cols: L F H X P E Q
z_78: [ 97 148  98 109  96  91 130]
z_950: [104 200 107 128 103  94 166]
z_414: [134  71 132 118 134 140  93]
z_183: [101 174 103 119 100  93 148]
z_997: [ 97 149  99 110  96  91 130]
z_568: [159 169 160 163 161 160 165]
z_974: [ 94 144  96 107  94  89 127]
[ 98 109  96]  z_78
size: [ 97 149  99 110  96  91 130]  7
size: [101 174]  2
size: [159 169]  2
[144  96 107  94  89 127]  z_974
size: [104 200 107 128]  4
col: [134 101  97 159  94]  L

cols: Y B D U N V K J
z_995: [122 128 162 148 152 100 154  93]
z_351: [111 159 115 130 126 113 161 131]
z_187: [144  81  87 133  90 141 147 130]
z_435: [143  79 167  69  97 132 115 156]
z_36: [138 128 139 151 131  51 133 143]
z_353: [ 73 115 153 140 137 121 113 129]
z_171: [ 85 151 120 105 115 117  73 132]
z_417: [201  93  90 133 141  87 144 113]
[ 90 133 141  87]  z_417
col: [111 144]  Y
size: [111 159 115]  3
col: [152 126  90  97 131 137 115]  N

cols: S Z A W T
z_181: [ 65 102 137 114 134]
z_214: [ 92  61 136 129 138]
z_484: [ 65 102 148 173 198]
z_701: [125 161 126 114 203]
z_525: [129 196  44 177 189]
z_966: [ 96  62 127 130 143]
z_333: [ 43 164 125 131 151]
after: [130]  [143]
after: [43]  [164]
col: [102 161 196]  Z
col: [203 189 143 151]  T
size: [129 196]  2
size: [43]  1
[ 65 102 148 173 198]  z_484

cols: M R C G
z_194: [156 127 149  56]
z_638: [145 116 136 151]
z_345: [156 127 150  56]
order: [149  56 156 127]  z_194
after: [116]  [136]
order: [ 56 156 150 127]  z_345
after: [149]  [56]
[156 127 150  56]  z_345
[145 116 136]  z_638

cols: vuv Sufa dup zag vakud Lilig kib
z_985: [206 176 139 140 143 126 149]
z_228: [128 129 127 126 124 140 127]
z_883: [112 113 141 146 118 152 155]
[206 176 139 140 143 126 149]  z_985
col: [140 152]  Lilig
after: [141]  [146]
order: [127 127 128 124 129 140 126]  z_228
[139 140 143 126]  z_985

cols: Kasi forug Pepa lumuz Zado
z_86: [115 121  88 124 111]
z_607: [145 124  84 176  89]
z_197: [138 123  63 143 159]
z_630: [136 118  91 144 167]
z_898: [134 136 144  76 175]
z_735: [125 130 173  80 167]
z_559: [134 124 154  76 175]
after: [145]  [124]
col: [ 88  84  63  91 144]  Pepa
[134 136 144  76 175]  z_898
after: [143]  [159]

cols: tig Fonuf nogu ritet
z_980: [112  66 188  56]
z_81: [112  66  56 138]
z_85: [112 188  67  56]
order: [ 66 188 112  56]  z_980
order: [ 56 188  66 112]  z_980
col: [56 67]  nogu
[67 56]  z_85

cols: beve Sova naz pez sapaz Gof penok luf
z_546: [162  54  78 150 130  88 108 196]
z_622: [ 78 108 162 150 195 130  88  54]
z_881: [136  94  79  56 120 134 128 149]
z_615: [130 149  51  76 117 121 112 148]
z_819: [155 129  86 129  46  82 144 167]
order: [196  78  88 150 130 162 108  54]  z_546
size: [155 129  86 129  46  82]  6
order: [ 54  78 108 162 150 195 130  88]  z_622
after: [134]  [128]
size: [155 129  86 129]  4

cols: dit zeme seg badis fof Gubu
z_388: [ 69  91 173 173  90 167]
z_299: [ 69  91 173 108  90 167]
z_815: [ 69  91 173  94  90 167]
[ 69  91 173  94  90 167]  z_815

cols: mugi sibed Gaz sudi Besem fifis denez vak kub
z_501: [117 159 138 117 146 167  84 124 139]
z_606: [122 114 146 120  98 136 129 151 144]
z_208: [124 139 147 117  84 138 117 159 167]
z_265: [130 120  98 144 136 151 146 122 114]
z_660: [121 128  89 131 127 141 116 130 137]
z_970: [128 157 102 126  87 148 109 114 152]
[122 114 146 120  98 136 129 151 144]  z_606
order: [ 89 116 121 127 128 130 131 137 141]  z_660
[124 139 147 117  84 138 117 159 167]  z_208
order: [ 84 117 117 124 138 139 147 159 167]  z_208
col: [139 120 128 157]  sibed
order: [ 98 114 120 122 129 136 144 146 151]  z_606
[126  87]  z_970

